Below are the code and all the weights of a small trained network. Each question names an input and a class and asks about switching units off, where a switched-off unit gives its printed mean instead of its output.

import numpy as np


def w(rows, s, z=0):
    codes = np.array(rows[::2]) - 128.0
    scale = np.full(codes.shape[1], s)
    scale[-1] = z or s
    return codes * scale


def norm(h):
    return h / np.sqrt((h * h).mean(-1, keepdims=True) + 1e-5)


def f(y):
    return np.maximum(y, 0)


def log_softmax(a):
    a = a - a.max(-1, keepdims=True)
    return a - np.log(np.exp(a).sum(-1, keepdims=True))


def net(x, mask):
    res = np.array(x, float).reshape(1, 5) / 4 @ E
    u = 0
    for l in range(2):
        y = f(norm(res) @ A[l][:, :-1].T + A[l][:, -1])
        res = res + np.where(mask[u : u + 15], y, B[l][:, -1]) @ B[l][:, :-1]
        u += 15
    return log_softmax(norm(res)[-1] @ U[:, :-1].T + U[:, -1])


A, B = {}, {}
E = w([
[129,160,186,192,20,160,78],'x0',
[139,229,194,89,161,174,92],'x1',
[187,155,100,155,98,108,52],'x2',
[142,166,86,255,177,113,128],'x3',
[209,133,225,158,218,91,193],'x4',
],0.0025)
A[0] = w([
[100,134,118,227,131,113,183,38],'0.n1',
[140,137,144,174,113,135,148,96],'0.n2',
[134,110,136,195,138,129,133,55],'0.n3',
[151,89,159,126,142,127,157,120],'0.n4',
[121,143,137,123,117,130,133,73],'0.n5',
[161,185,168,150,114,125,2,89],'0.n6',
[150,72,170,142,80,113,157,2],'0.n7',
[134,140,115,159,211,86,154,100],'0.n8',
[159,96,139,136,150,95,160,128],'0.n9',
[144,99,196,148,51,111,109,90],'0.n10',
[149,135,248,115,72,135,127,66],'0.n11',
[152,151,190,155,172,142,167,60],'0.n12',
[84,172,141,163,82,159,72,112],'0.n13',
[168,104,173,130,111,104,127,73],'0.n14',
[164,57,121,108,107,92,131,141],'0.n15',
],0.0065,0.0026)
B[0] = w([
[174,67,76,97,167,175,133,193],'0.n1',
[148,127,82,121,134,107,106,165],'0.n2',
[151,100,104,87,124,146,120,165],'0.n3',
[136,146,101,179,120,99,183,176],'0.n4',
[120,124,141,120,116,138,114,131],'0.n5',
[208,178,110,125,114,143,124,253],'0.n6',
[79,170,125,192,166,90,155,154],'0.n7',
[151,124,162,114,147,206,173,216],'0.n8',
[142,106,158,116,81,164,150,185],'0.n9',
[154,148,168,163,144,186,62,205],'0.n10',
[4,108,139,169,140,174,109,221],'0.n11',
[100,130,164,116,158,49,107,204],'0.n12',
[163,87,168,104,71,109,197,231],'0.n13',
[95,154,101,187,76,99,117,158],'0.n14',
[114,153,66,90,141,140,171,183],'0.n15',
],0.011,0.004)
A[1] = w([
[129,134,127,120,130,123,128,67],'1.n1',
[161,91,189,187,164,153,93,60],'1.n2',
[109,164,80,27,120,119,119,114],'1.n3',
[64,173,144,161,166,27,112,38],'1.n4',
[97,168,58,77,135,63,114,1],'1.n5',
[84,121,177,157,89,107,69,142],'1.n6',
[254,186,131,99,76,86,77,28],'1.n7',
[168,127,170,77,96,138,149,43],'1.n8',
[123,151,221,87,213,87,104,38],'1.n9',
[92,91,102,123,202,144,153,113],'1.n10',
[89,122,123,63,120,183,78,65],'1.n11',
[183,176,124,145,113,149,55,112],'1.n12',
[144,41,106,81,77,52,94,41],'1.n13',
[127,106,142,114,137,110,113,114],'1.n14',
[205,152,109,131,168,137,96,123],'1.n15',
],0.0076,0.0013)
B[1] = w([
[122,118,119,125,136,126,134,129],'1.n1',
[113,192,97,109,71,55,82,192],'1.n2',
[159,101,131,188,137,98,52,177],'1.n3',
[97,184,155,216,196,194,132,158],'1.n4',
[83,121,119,108,131,95,38,152],'1.n5',
[152,113,157,33,165,155,172,178],'1.n6',
[125,68,33,100,246,174,121,255],'1.n7',
[115,120,73,161,178,143,100,198],'1.n8',
[42,172,135,215,118,200,127,191],'1.n9',
[175,141,117,131,144,109,35,209],'1.n10',
[97,113,86,101,107,49,115,168],'1.n11',
[246,119,187,120,134,114,145,212],'1.n12',
[100,141,174,214,66,83,205,153],'1.n13',
[129,112,119,121,122,116,126,131],'1.n14',
[115,52,96,107,153,170,164,207],'1.n15',
],0.011,0.005)
U = w([
[95,77,129,186,30,83,237,113],'0',
[32,216,201,207,184,187,141,163],'1',
[53,98,188,1,77,156,150,97],'2',
[132,172,136,88,128,62,234,48],'3',
[119,160,161,84,97,64,183,3],'4',
[189,192,243,75,68,146,93,90],'5',
[92,100,85,159,106,15,26,155],'6',
[230,64,62,114,205,183,148,185],'7',
],0.0089,0.0062)

Each question gives the input, the list of numbers given to net, and the class t.
The units are the neurons (one row each of A and B). Each row of codes is followed by its name. A weight is (code - 128) times the scale printed after its matrix; where a second scale follows, it is the last column's (A, B and U).
mask holds one flag per neuron, layer by layer. A switched-off neuron (its flag False) gives its mean, the last column of its row in B, instead of its output. The means were averaged over made-up inputs and are rounded, as every weight is.
A unit's drop is (log p(t) with every unit on - log p(t) with that unit switched off) / (log p(t) with every unit on - log p(t) with every unit switched off).
The circuit of an input: a set's keep is (log p(t) with only the set's units on - log p(t) with every unit switched off) / (log p(t) with every unit on - log p(t) with every unit switched off). Starting from the 12 units with the biggest drops (on a tie, the unit counted first), units are removed one at a time, each time the one whose removal leaves the highest keep (on an exact tie, the one counted first), for as long as the keep stays at least 0.8.
circuit, biggest first: the units of the circuit, biggest drop first
most important unit: the unit with the biggest drop
top k neurons: the k neurons with the biggest drops, biggest first
k most important neurons of layer l: the k neurons of layer l with the biggest drops, biggest first
drop of u: that unit's drop, to one decimal
input [0,-7,-1,6,-6], class 6: 2 most important neurons of layer 0 : (0.n6 0.n8)
input [-1,-7,-8,-4,5], class 0: top 3 neurons : (1.n7 0.n4 0.n9)
input [-3,-1,1,1,-8], class 0: circuit, biggest first : (1.n13 0.n6 0.n11 1.n7)
input [-5,1,-6,4,4], class 1: most important unit : 0.n12
input [-8,5,1,6,5], class 1: circuit, biggest first : (1.n9 0.n12)
input [6,-1,-5,3,-5], class 0: circuit, biggest first : (0.n13 1.n13 0.n8)
input [2,1,-6,1,-2], class 0: 3 most important neurons of layer 0 : (0.n13 0.n8 0.n6)
input [-3,0,-8,1,3], class 1: 2 most important neurons of layer 1 : (1.n7 1.n9)
input [-2,1,0,-2,-6], class 0: top 2 neurons : (1.n13 0.n6)
input [6,1,4,-5,0], class 5: 3 most important neurons of layer 0 : (0.n11 0.n6 0.n10)
input [7,-5,6,-5,3], class 5: top 2 neurons : (0.n10 0.n11)
input [7,4,-8,1,-6], class 5: top 2 neurons : (1.n7 1.n15)
input [1,-2,6,-1,8], class 1: top 2 neurons : (0.n11 0.n7)
input [3,-4,4,-4,1], class 1: most important unit : 0.n7
input [5,5,1,-8,3], class 5: top 3 neurons : (0.n11 0.n10 0.n6)
input [-8,3,-2,-2,2], class 1: 2 most important neurons of layer 1 : (1.n9 1.n7)
input [6,-3,-5,2,1], class 6: 2 most important neurons of layer 1 : (1.n2 1.n7)
input [-1,-8,-8,0,-4], class 6: top 3 neurons : (0.n13 0.n8 1.n7)
input [1,1,-8,-7,-5], class 6: top 2 neurons : (1.n3 1.n11)
input [7,2,6,-2,4], class 5: most important unit : 0.n11
input [8,-1,-7,5,2], class 6: top 2 neurons : (0.n1 1.n2)
input [-5,-8,6,-5,8], class 3: top 2 neurons : (1.n7 0.n4)
input [1,3,4,-7,4], class 1: drop of 0.n13 : 0.2
input [-2,5,-4,-1,-1], class 1: drop of 0.n1 : 0.2
